Here is a tiny trained network, its code and every weight. The questions are about switching its units off for an input and a class, where a switched-off unit gives its printed mean instead of its output.

import numpy as np


def w(rows, s, z=0):
    codes = np.array(rows[::2]) - 128.0
    scale = np.full(codes.shape[1], s)
    scale[-1] = z or s
    return codes * scale


def f(y):
    return np.maximum(y, 0)


def log_softmax(a):
    a = a - a.max(-1, keepdims=True)
    return a - np.log(np.exp(a).sum(-1, keepdims=True))


def net(x, mask):
    res = np.array(x, float).reshape(1, 4) / 4 @ E
    y = f(res @ A[0][:, :-1].T + A[0][:, -1])
    res = res + np.where(mask, y, B[0][:, -1]) @ B[0][:, :-1]
    return log_softmax(res[-1] @ U[:, :-1].T + U[:, -1])


A, B = {}, {}
E = w([
[109,84,111,204],'x0',
[249,121,181,134],'x1',
[189,165,101,159],'x2',
[144,76,76,90],'x3',
],0.015)
A[0] = w([
[113,219,192,71,201],'N0',
[122,152,30,152,119],'N1',
[114,121,103,64,209],'N2',
[41,121,125,164,253],'N3',
[206,145,129,140,169],'N4',
[100,106,65,166,128],'N5',
[85,135,126,159,192],'N6',
[136,87,207,146,112],'N7',
[53,65,173,154,82],'N8',
[90,146,95,140,80],'N9',
[177,162,139,122,93],'N10',
[139,97,148,138,168],'N11',
[73,179,133,148,139],'N12',
[103,115,201,147,100],'N13',
[186,24,162,134,184],'N14',
[193,159,139,159,125],'N15',
[137,221,121,122,122],'N16',
[62,113,46,187,44],'N17',
[168,135,94,127,194],'N18',
[164,104,157,7,93],'N19',
[164,127,91,70,212],'N20',
[175,97,152,142,44],'N21',
[104,109,61,159,91],'N22',
],0.018,0.0049)
B[0] = w([
[43,111,153,135,235],'N0',
[215,72,165,2,192],'N1',
[102,123,117,29,197],'N2',
[157,49,131,162,249],'N3',
[116,231,149,179,225],'N4',
[160,72,115,61,199],'N5',
[145,18,101,117,189],'N6',
[196,73,144,126,183],'N7',
[161,87,177,175,212],'N8',
[146,99,121,156,177],'N9',
[97,174,130,166,188],'N10',
[178,116,113,132,161],'N11',
[39,7,110,178,191],'N12',
[142,92,147,134,168],'N13',
[232,234,74,139,229],'N14',
[100,188,129,237,214],'N15',
[75,131,220,152,189],'N16',
[158,53,46,91,234],'N17',
[151,211,179,110,177],'N18',
[55,192,66,86,219],'N19',
[126,205,152,56,195],'N20',
[154,186,85,180,180],'N21',
[204,60,74,10,191],'N22',
],0.0098,0.017)
U = w([
[194,105,171,111,244],'0',
[81,192,219,166,96],'1',
[49,69,132,136,61],'2',
[145,61,9,89,50],'3',
[173,136,176,13,29],'4',
[50,194,87,23,208],'5',
[183,204,68,153,252],'6',
],0.012,0.0023)

Each question gives the input, the list of numbers given to net, and the class t.
The units are the neurons (one row each of A and B). Each row of codes is followed by its name. A weight is (code - 128) times the scale printed after its matrix; where a second scale follows, it is the last column's (A, B and U).
mask holds one flag per neuron, in row order. A switched-off neuron (its flag False) gives its mean, the last column of its row in B, instead of its output. The means were averaged over made-up inputs and are rounded, as every weight is.
A unit's drop is (log p(t) with every unit on - log p(t) with that unit switched off) / (log p(t) with every unit on - log p(t) with every unit switched off).
The circuit of an input: a set's keep is (log p(t) with only the set's units on - log p(t) with every unit switched off) / (log p(t) with every unit on - log p(t) with every unit switched off). Starting from the 12 units with the biggest drops (on a tie, the unit counted first), units are removed one at a time, each time the one whose removal leaves the highest keep (on an exact tie, the one counted first), for as long as the keep stays at least 0.8.
circuit, biggest first: the units of the circuit, biggest drop first
most important unit: the unit with the biggest drop
k most important neurons: the k neurons with the biggest drops, biggest first
drop of u: that unit's drop, to one decimal
input [-8,-3,1,-7], class 2: most important unit => N12
input [-3,-3,5,1], class 4: 3 most important neurons => [N19 N1 N15]
input [-7,-2,2,-3], class 5: 4 most important neurons => [N8 N15 N3 N4]
input [0,2,-6,2], class 5: circuit, biggest first => [N19 N3]
input [7,2,2,3], class 6: 2 most important neurons => [N14 N12]
input [-8,-6,-2,-1], class 2: 2 most important neurons => [N12 N14]
input [8,4,-2,-3], class 6: 2 most important neurons => [N14 N1]
input [-4,8,-3,-3], class 1: 2 most important neurons => [N0 N17]
input [-5,-8,5,-4], class 2: drop of N16 => 0.3
input [-6,-2,-2,-2], class 5: drop of N19 => 0.1
input [0,0,1,0], class 1: drop of N4 => -0.1
